cols: H C J Y L E Q
[  37   84   89   19   24   59 -103]  givod
[  1 -74 -95 -67 -43 -82  31]  migen
[ 58 -82  -5 -51 -61   6 -17]  fuban
[-54  76  51   2  27 -60  75]  lag
[-52   0 -28  82 -85  35  91]  Pifa
[ 62  71 -70  53  50  59  -3]  kor
col: [ 84 -74]	C
col: [ 19 -67]	Y
col: [-67 -51   2]	Y

cols: N T Z P M D X
[-85 -90 -21  47  29  -3  17] -> migen
[  19   20 -101  -23   43    0    8] -> kor
[  19 -101   20  -23  -44   -3   88] -> lag
after: [43]	[0]
then: [-21  47  29]	[-3 17]
col: [  20 -101]	T
then: [  20 -101]	[-23  43]
col: [ 43 -44]	M
then: [  19   20 -101  -23]	[43  0]
after: [-21]	[47]

cols: S A U R G V F W
[ 32  -4 -51 -27 -91  -5  22  10] : givod
[  0 -12 -28 -69 -47  -5  33  53] : migen
[-20 -28  -5 -45  48  31  73   5] : bur
[ 41 -91  -3  58  47  -3 -50 -46] : tukap
after: [33]	[53]
then: [-27 -91  -5]	[22 10]
after: [-45]	[48]
after: [-51]	[-27]
after: [-47]	[-5]
col: [-28 -91]	A

cols: Faf bovaz beri zesag Mafug mag lut Sepe
[-18 -11  23  25  12 -94 -15 -12] : Pifa
[-27 -22  16  29  14 -81 -17   5] : kor
[-11 -18  23  25   4 -94 -15 -12] : bur
then: [25  4]	[-94 -15]
then: [-18 -11  23]	[25 12]
col: [-11 -22]	bovaz
col: [-12   5]	Sepe
col: [-81 -94]	mag

cols: Febu Peduf lubi nofe
[  1 -47  24 -24]  kor
[2 6 8 1]  fuban
[-11  30  26 -27]  tukap
[ 20 -99  38 -16]  Mon
[-32  75  36 -61]  tovig
after: [38]	[-16]
after: [2]	[6]
asked: [ 20 -99  38 -16]	Mon

cols: fiveb bida zegob pefu
[ 43 -57  -3 -82] -> tamet
[ 64 -57  10  68] -> fuban
[ 54 -57   1 -30] -> Pifa
[ 64 -57   9  57] -> gumil
[ 36 -57  -5 -34] -> bur
asked: [ 64 -57   9  57]	gumil
col: [-82  68]	pefu
asked: [ 54 -57   1 -30]	Pifa
asked: [ 43 -57  -3 -82]	tamet
col: [10  1]	zegob

cols: lodif Tud vol Tobeg misog pake tolu
[-45  15 -11 -79  13   8 -35] = gumil
[-46  17  -9 -83  14   8 -36] = fuban
[-38  19  12 -87  27   9 -24] = lag
[-30  16  15 -74  27   8 -17] = kor
[-45  20   1 -90  21   9 -33] = givod
[-33  17  15 -79  28   9 -19] = tovig
[-44  14 -12 -75  12   8 -35] = migen
[-41  20   9 -89  26   9 -27] = Mon
[-43  20   5 -90  24   9 -30] = Pifa
[-46  19  -2 -88  19   9 -34] = tamet
[-46  18  -6 -86  16   9 -35] = tukap
[-35  18  14 -83  28   9 -22] = bur
then: [16 15]	[-74  27]
then: [-44  14 -12]	[-75  12]

cols: Kis ranog Nibas feleb sedot Vusa
[43 32 49 69 77 70]  kor
[ -6 -17 -22 -36 -10 -28]  lag
[-32 -17 -22 -36 -50 -39]  migen
[-32 -50 -51 -79 -50 -57]  gumil
[-32 -79 -50 -51 -50  30]  fuban
col: [-17 -50 -79]	ranog
asked: [-32 -17 -22 -36 -50 -39]	migen
after: [43]	[32]
asked: [ -6 -17 -22 -36 -10 -28]	lag
asked: [-32 -50 -51 -79 -50 -57]	gumil

cols: mub sem Rivep kinof rara Befa Zoma Nikuv
[ 59  60 -89 -73  -3  15  19  -6] = givod
[ 59  60  -2 -73  -3  58  19  -6] = gumil
[ 46  33 -89  60  50  -8  18   6] = tovig
[-41 -55   2 -50 -39  37  19  68] = lag
after: [58]	[19]
after: [-39]	[37]
after: [18]	[6]

cols: Fugid lor Tiden tafa Dil vaf rine Puni
[-34   5  64 -74 -54  45  23 -12] : Mon
[  1  17  69 -58 -48  46 -57  47] : lag
[ 68  94 -12 -13 -48 -22   0 -17] : migen
[-34   5  64 -74 -54  82 -53  42] : tamet
[-75 -46  14 -53 -54  86   7  12] : Pifa
asked: [-34   5  64 -74 -54  45  23 -12]	Mon
col: [-58 -13 -74]	tafa
after: [82]	[-53]

cols: gusu sud moke gez suzor fal tul vir
[26  2 40 -1  1 -1 -1  2] -> givod
[-53  -7  32  16   9  12   0 -65] -> tamet
[ -7  -6 -28   9 -16 -99  -1 -48] -> Mon
[51  3 30 12  9 16  0 73] -> gumil
[16 -4 50 47  4 -1  1 23] -> lag
[13  1 35 79  1 -7  1 67] -> bur
[ -22    7   40  -44   -1  -18    3 -100] -> fuban
[43 -6 26 13 14  8  2 27] -> tukap
[ 20   3  42 -16  14  12   1  49] -> kor
then: [12  9 16]	[ 0 73]
asked: [13  1 35 79  1 -7  1 67]	bur
after: [7]	[40]
col: [16 13]	gusu

cols: lavez fizof lafo moz
[-21   7  25 -40]  tovig
[-39 -19  17   1]  bur
[-30 -22  14  -4]  Pifa
[-17 -32 -10  14]  tukap
[13 22  5  5]  gumil
[14  3 -5  5]  migen
[-11  -2  10  -4]  kor
[-78   4 -42  16]  tamet
[ -7  -7 -21  -5]  lag
col: [ 1 -4]	moz
after: [-11]	[-2]
col: [  7 -19 -22 -32  22   3  -2]	fizof

cols: Zesam vif Bude Tevul feke dap
[21 48 25 45 49 26] : lag
[28 15 26 48 32 23] : migen
[42 48 25 45 49 26] : givod
[ 28  15  26  48  61 -53] : kor
[10 25 -5 -7 16 -5] : tovig
asked: [ 28  15  26  48  61 -53]	kor
col: [25 26 -5]	Bude
asked: [42 48 25 45 49 26]	givod
after: [42]	[48]
after: [21]	[48]

cols: dula sesem luti Simo
[81 45 81 -2]  gumil
[-77 -89 -46  23]  lag
[-12 -89  89 -76]  tukap
[-48  72  19  93]  migen
[ 87  63 -71 -27]  Pifa
asked: [-77 -89 -46  23]	lag
after: [72]	[19]

cols: serun Vozi geme beno num kapin Banug bugas Dilit
[  8 -37  -1 -46  45   8   3   2  40] -> givod
[ -5 -68 -17 -62  34  37 -54 -43  58] -> tovig
[-31  84 -37  87  -3  12  54  22 -68] -> tamet
[ 19  83 -10  80 -23  69  89  73 -48] -> gumil
[ -5 -68  23 -62  34 -42 -54 -43  58] -> bur
[-31  84 -37  87  45  -7 -23  35  38] -> fuban
[-15  85 -25  88 -14  31  67  39 -62] -> Pifa
[ 36 -29  33  87  -7  45 -23  25  45] -> tukap
[ 14 -35  59 -13 -24  -5  -5 -12  42] -> kor
[-26 -44 -11 -44  53 -51 -52 -45  30] -> Mon
then: [-37  -1 -46]	[45  8]
after: [67]	[39]
after: [36]	[-29]
then: [ 87  45  -7 -23]	[35 38]

